Below are the code and all the weights of a small trained network. Each question names an input and a class and asks about switching units off, where a switched-off unit gives its printed mean instead of its output.

import numpy as np


def w(rows, s, z=0):
    codes = np.array(rows[::2]) - 128.0
    scale = np.full(codes.shape[1], s)
    scale[-1] = z or s
    return codes * scale


def f(y):
    return y / 2 * (1 + np.tanh(0.7978845608 * (y + 0.044715 * y**3)))


def log_softmax(a):
    a = a - a.max(-1, keepdims=True)
    return a - np.log(np.exp(a).sum(-1, keepdims=True))


def net(x, mask):
    res = np.array(x, float).reshape(1, 4) / 4 @ E
    y = f(res @ A[0][:, :-1].T + A[0][:, -1])
    res = res + np.where(mask, y, B[0][:, -1]) @ B[0][:, :-1]
    return log_softmax(res[-1] @ U[:, :-1].T + U[:, -1])


A, B = {}, {}
E = w([
[111,153,185,119,1],'x0',
[22,120,87,40,80],'x1',
[198,221,53,90,129],'x2',
[189,69,126,59,95],'x3',
],0.0081)
A[0] = w([
[172,190,119,115,77,88],'n1',
[41,83,155,147,75,172],'n2',
[83,234,116,116,103,155],'n3',
[130,135,110,27,129,153],'n4',
[216,100,143,156,125,126],'n5',
[145,202,82,168,192,191],'n6',
[179,98,111,37,68,162],'n7',
[157,183,118,85,84,127],'n8',
[171,62,111,150,189,189],'n9',
[83,202,106,116,52,116],'n10',
[247,215,116,144,116,253],'n11',
],0.015,0.0027)
B[0] = w([
[164,174,80,110,186,183],'n1',
[241,192,149,137,112,221],'n2',
[78,128,156,95,6,200],'n3',
[141,115,65,62,152,194],'n4',
[168,98,146,147,54,191],'n5',
[89,150,247,114,172,201],'n6',
[193,37,110,65,170,219],'n7',
[86,164,73,110,129,188],'n8',
[73,182,137,89,109,197],'n9',
[56,171,152,71,87,210],'n10',
[250,188,55,178,70,244],'n11',
],0.022,0.012)
U = w([
[172,16,21,112,146,45],'0',
[214,130,99,255,76,209],'1',
[44,136,82,139,92,2],'2',
[89,101,153,124,229,47],'3',
[136,203,52,96,120,162],'4',
[142,117,184,122,44,221],'5',
],0.0088,0.0033)

Each question gives the input, the list of numbers given to net, and the class t.
The units are the neurons (one row each of A and B). Each row of codes is followed by its name. A weight is (code - 128) times the scale printed after its matrix; where a second scale follows, it is the last column's (A, B and U).
mask holds one flag per neuron, in row order. A switched-off neuron (its flag False) gives its mean, the last column of its row in B, instead of its output. The means were averaged over made-up inputs and are rounded, as every weight is.
A unit's drop is (log p(t) with every unit on - log p(t) with that unit switched off) / (log p(t) with every unit on - log p(t) with every unit switched off).
The circuit of an input: a set's keep is (log p(t) with only the set's units on - log p(t) with every unit switched off) / (log p(t) with every unit on - log p(t) with every unit switched off). Starting from all 11 units, units are removed one at a time, each time the one whose removal leaves the highest keep (on an exact tie, the one counted first), for as long as the keep stays at least 0.8.
units of the circuit, in order: the units of the circuit, biggest drop first
unit that matters most: the unit with the biggest drop
top k neurons: the k neurons with the biggest drops, biggest first
drop of u: that unit's drop, to one decimal
input [2,-2,0,-4], class 5: top 2 neurons : (n11 n2)
input [6,-1,-6,4], class 1: unit that matters most : n2
input [-2,-6,-5,-6], class 3: units of the circuit, in order : (n11 n3)
input [-7,-2,-6,-3], class 3: top 2 neurons : (n11 n3)
input [-8,-8,1,-3], class 5: top 3 neurons : (n6 n9 n2)
input [-7,1,-7,-6], class 3: top 2 neurons : (n11 n3)
input [-7,-7,-2,6], class 5: units of the circuit, in order : (n9 n5)
input [7,-4,-1,-8], class 5: top 2 neurons : (n3 n10)
input [-8,-6,-8,-2], class 2: units of the circuit, in order : (n9 n11)
input [2,0,0,-1], class 5: top 2 neurons : (n11 n4)
input [-8,-2,-8,5], class 2: units of the circuit, in order : (n9 n11 n2)
input [0,4,5,-4], class 2: top 2 neurons : (n2 n3)
input [-6,-3,4,8], class 1: top 3 neurons : (n11 n5 n10)
input [-2,-8,-1,5], class 1: unit that matters most : n11
input [-7,-5,-2,-4], class 3: top 2 neurons : (n6 n3)
input [7,-7,5,-7], class 1: top 2 neurons : (n11 n9)
input [-6,-4,4,-1], class 1: top 3 neurons : (n11 n10 n3)
input [1,-1,5,-7], class 5: top 3 neurons : (n6 n3 n4)
input [-6,6,2,-3], class 2: top 3 neurons : (n7 n2 n11)
input [-8,-5,1,-3], class 5: unit that matters most : n6
input [-8,1,-5,-1], class 3: top 2 neurons : (n11 n3)
input [-8,5,-1,0], class 3: top 3 neurons : (n11 n3 n2)
input [-7,-8,-7,-4], class 5: drop of n7 : 0.3
input [2,-7,7,-8], class 1: drop of n11 : 3.8
input [-3,-6,6,1], class 1: drop of n11 : 1.0
input [5,4,0,8], class 0: drop of n7 : 0.7
input [-8,-8,-3,2], class 5: units of the circuit, in order : (n6)
